data =
103  104  104   93  148  128   95  106   74   86  101  106   67  122  120
115  124  125  157  120   97  141  114  124   40  147  130  119  107  100
105  117  115  151  101   99  130   95  103   44  139  148  145   66   91
105   75  102   97  158  122   87  104   78   96  115  110   63  121  131
140  183  146  146  108  117  164  154  171  108  127  103  131  166  110
154  124  147  141  166  116  145  173  190  144  150   82   72  222  155
103  125  112  145   89  103  130   92   99   52  129  150  156   58   87
144  168  148  151  119  108  164  161  184  107  138   92  114  183  116
142  169  147  153  116  108  164  157  180  101  137   96  118  176  113
Indices start at 1.
What is the entry in the top-left corner?
A: 103
What is the entry in the bottom-right corner?
A: 113
The bottom-left entry is 142
What is the entry in row 3 and column 1?
A: 105
What is the entry in row 1 and column 2?
A: 104
The entry in row 1 and column 3 -> 104
The entry directly below 190 -> 99
What is the entry just left of the centre entry?
A: 164
The entry in row 2 and column 3 -> 125
What is the minimum?
A: 40
The entry at row 3, column 3: 115
What is the entry just right of the centre entry?
A: 171
What is the entry just right of the smallest entry?
A: 147
The entry directly above the centre entry -> 104
The entry in the top-right corner: 120
The entry directly above 171 is 78
What is the entry directly above the smallest entry?
A: 86
The entry directly below the smallest entry is 44
What is the entry at row 2, column 1?
A: 115
The entry directly below the centre entry -> 173
The entry at row 3, column 2: 117
The entry directly above the largest entry: 166
What is the largest entry?
A: 222
What is the entry directly below 93?
A: 157
The top entry of the column that holds the largest entry is 122
What is the entry just right of 158?
A: 122
The entry just right of the largest entry -> 155
What is the entry directly above 169?
A: 168

W =
array([[ 5.27, -3.32, -0.67,  0.97, -2.41,  0.79, -1.16, -1.11, -0.38,
        -2.18, -1.22, -6.71,  0.42],
       [-2.96,  2.00,  0.90, -1.24,  2.89, -2.24,  2.73,  2.29, -3.06,
         4.28,  1.24,  6.24,  2.12],
       [-1.53,  2.49,  2.81,  0.43, -1.35,  4.54, -0.89,  1.35,  0.38,
        -0.93,  0.48, -4.02,  0.58],
       [-1.00,  1.50,  2.00,  3.99, -1.05,  4.39, -2.68,  1.13,  6.14,
        -0.21,  4.27,  3.26, -2.46],
       [-1.88,  0.29,  1.66,  2.24, -2.69,  3.63, -3.47,  0.71,  2.69,
        -0.93,  2.69, -0.10, -2.19],
       [-3.66,  1.28,  1.07, -1.14,  2.13, -2.57,  1.93,  2.69, -4.04,
         4.91,  1.94,  7.06,  2.00],
       [ 3.59, -2.75,  0.10,  1.54, -2.19,  0.90, -1.45,  0.05, -0.41,
        -0.59,  0.55, -3.48,  0.32],
       [-3.33,  1.82,  2.46,  1.18,  1.09,  0.40,  0.40,  3.43, -1.06,
         4.54,  4.10,  7.15,  1.09],
       [-0.21,  1.91,  0.21, -0.42,  4.10, -2.40,  3.82,  1.52, -0.68,
         3.71,  0.82,  6.32,  2.24],
       [ 2.06,  2.40, -0.23,  0.50,  3.77, -0.15,  3.34, -0.19,  3.37,
         0.45, -0.46,  2.46,  1.05],
       [-3.97,  2.32,  1.21, -0.95,  2.68, -1.88,  2.21,  2.53, -2.57,
         4.48,  1.94,  7.34,  1.62],
       [ 0.91,  2.46,  0.13, -0.08,  4.35, -1.37,  4.02,  0.84,  1.18,
         2.40,  0.13,  4.74,  2.04],
       [-1.88,  0.32,  2.02,  1.79, -2.16,  2.91, -2.54,  1.55,  0.78,
         0.45,  2.82,  0.50, -0.93],
       [-0.69,  1.11,  1.85,  3.80, -1.93,  4.89, -3.31,  0.58,  6.12,
        -1.35,  3.58,  1.01, -2.82],
       [-0.96,  0.81,  1.65,  2.60, -2.21,  4.29, -3.05,  0.43,  4.02,
        -1.53,  2.41, -0.79, -2.19]])
The entry just left of the centre entry is 0.40
Which number is the entry just right of 4.28?
A: 1.24
The entry just right of the largest entry is 1.62
Which number is the entry just left of the smallest entry?
A: -1.22
Which number is the entry just left of 3.34?
A: -0.15
The entry just left of the largest entry is 1.94
Which number is the median entry?
A: 0.84
The entry just left of 4.89: -1.93
The maximum is 7.34
The entry just left of -2.41 is 0.97
